M =
[[5633 6594 3874 4546 6026 5724 4986 3332 5660 3262 4662 5967 5349]
 [5335 5804 5001 5830 7138 5308 5999 5658 5588 3703 6240 4601 5422]
 [5365 3641 6297 4678 5500 3624 3490 4496 5048 5572 5848 4750 5539]
 [5622 5173 5608 5941 6957 4539 4567 5074 5696 3651 7189 3906 4717]
 [6412 6882 6215 7231 4890 5966 7385 6885 5324 5703 7221 5102 4323]
 [3851 7053 4655 6348 6230 5407 6231 5980 5229 6116 5937 5814 4371]
 [7401 4563 5513 4443 5475 6241 5273 5435 5493 4948 6008 4758 6727]
 [5138 5327 5579 5119 4505 5460 6193 5234 5335 6847 4285 6308 4085]
 [6162 2841 4196 4442 6411 5621 6213 6237 5708 5735 5350 5000 6161]
 [6265 4881 3974 5537 4742 7396 5366 4561 4302 5381 5436 6689 5887]
 [3854 4381 4658 5642 6759 4073 5816 5730 5664 7040 5069 5304 6044]
 [6732 5626 5083 5576 3857 6247 5930 5267 4604 5954 4356 6503 5627]
 [4505 5808 6421 6032 6013 4798 8591 5093 6913 5063 6172 4772 4256]]
M[0, 0]	5633
M[8, 3]	4442
M[3]	[5622, 5173, 5608, 5941, 6957, 4539, 4567, 5074, 5696, 3651, 7189, 3906, 4717]
M[7, 9]	6847
M[12, 8]	6913
M[11, 10]	4356
M[0, 6]	4986
M[7, 0]	5138
M[2, 9]	5572
M[11, 3]	5576
M[6]	[7401, 4563, 5513, 4443, 5475, 6241, 5273, 5435, 5493, 4948, 6008, 4758, 6727]
M[2]	[5365, 3641, 6297, 4678, 5500, 3624, 3490, 4496, 5048, 5572, 5848, 4750, 5539]
M[11, 6]	5930
M[10, 7]	5730
M[8]	[6162, 2841, 4196, 4442, 6411, 5621, 6213, 6237, 5708, 5735, 5350, 5000, 6161]
M[1, 0]	5335
M[1, 5]	5308
M[4, 12]	4323
M[:, 10]	[4662, 6240, 5848, 7189, 7221, 5937, 6008, 4285, 5350, 5436, 5069, 4356, 6172]
M[:, 9]	[3262, 3703, 5572, 3651, 5703, 6116, 4948, 6847, 5735, 5381, 7040, 5954, 5063]
M[10, 8]	5664
M[4, 3]	7231
M[:, 4]	[6026, 7138, 5500, 6957, 4890, 6230, 5475, 4505, 6411, 4742, 6759, 3857, 6013]
M[8, 10]	5350
M[:, 5]	[5724, 5308, 3624, 4539, 5966, 5407, 6241, 5460, 5621, 7396, 4073, 6247, 4798]
M[5, 8]	5229
M[:, 1]	[6594, 5804, 3641, 5173, 6882, 7053, 4563, 5327, 2841, 4881, 4381, 5626, 5808]
M[2, 12]	5539
M[4, 5]	5966
M[2, 4]	5500
M[0, 5]	5724
M[4]	[6412, 6882, 6215, 7231, 4890, 5966, 7385, 6885, 5324, 5703, 7221, 5102, 4323]
M[5, 6]	6231
M[6, 5]	6241
M[10]	[3854, 4381, 4658, 5642, 6759, 4073, 5816, 5730, 5664, 7040, 5069, 5304, 6044]
M[11, 12]	5627

B =
[[-13   7   4 -19  -6]
 [ 18  -6  19 -49   1]
 [  8 -13  48   7 -41]
 [-26  22 -13  -1  21]
 [-16  10 -26 -39  27]
 [  8  -6  17   9  -6]
 [-16 -27 -36   4  -9]
 [  8 -17  22  18 -40]
 [ -8 -10  19 -36   5]]
Rows and columns are counted from 0.
(0, 0) => -13
(2, 4) => -41
(1, 1) => -6
(0, 1) => 7
(2, 3) => 7
(4, 4) => 27
(6, 2) => -36
(5, 0) => 8
(3, 1) => 22
(3, 0) => -26
(8, 3) => -36
(1, 2) => 19
(8, 1) => -10
(1, 3) => -49
(0, 3) => -19
(7, 1) => -17
(2, 1) => -13

X =  .03 -.22  .09 -.09  .45 -.17 -.08  .14  .07 -.08  .07 -.27  .26 -.06  .06
X[0] => .03
X[-7] => .07
X[-8] => .14
X[12] => .26
X[-4] => -.27
X[-5] => .07

m =
[[163 165 151 158 433 751]
 [159 153 162 219 671 524]
 [163 163 158 193 628 584]
 [168 166 301 807 314 161]
 [167 316 799 331 154 154]
 [186 636 600 174 164 149]]
m[0,0] => 163
m[0,4] => 433
m[1,1] => 153
m[1] => [159, 153, 162, 219, 671, 524]
m[2] => [163, 163, 158, 193, 628, 584]
m[3,5] => 161
m[2,1] => 163
m[3,3] => 807
m[4,3] => 331
m[5,2] => 600
m[4,4] => 154
m[1,5] => 524
m[2,3] => 193
m[2,0] => 163

data =
[[ -54.9  -23.6   93.4   48.5]
 [ 103.3  -71.7  -19.8   11.7]
 [-124.0   26.6   22.1   83.8]
 [  24.3   -2.4  154.3   52.2]]
data[0, 0]: -54.9
data[1, 3]: 11.7
data[2, 0]: -124.0
data[2]: [-124.0, 26.6, 22.1, 83.8]
data[:, 2]: [93.4, -19.8, 22.1, 154.3]
data[3, 2]: 154.3
data[2, 3]: 83.8
data[2, 1]: 26.6
data[3, 0]: 24.3
data[1, 1]: -71.7
data[1, 2]: -19.8
data[2, 2]: 22.1
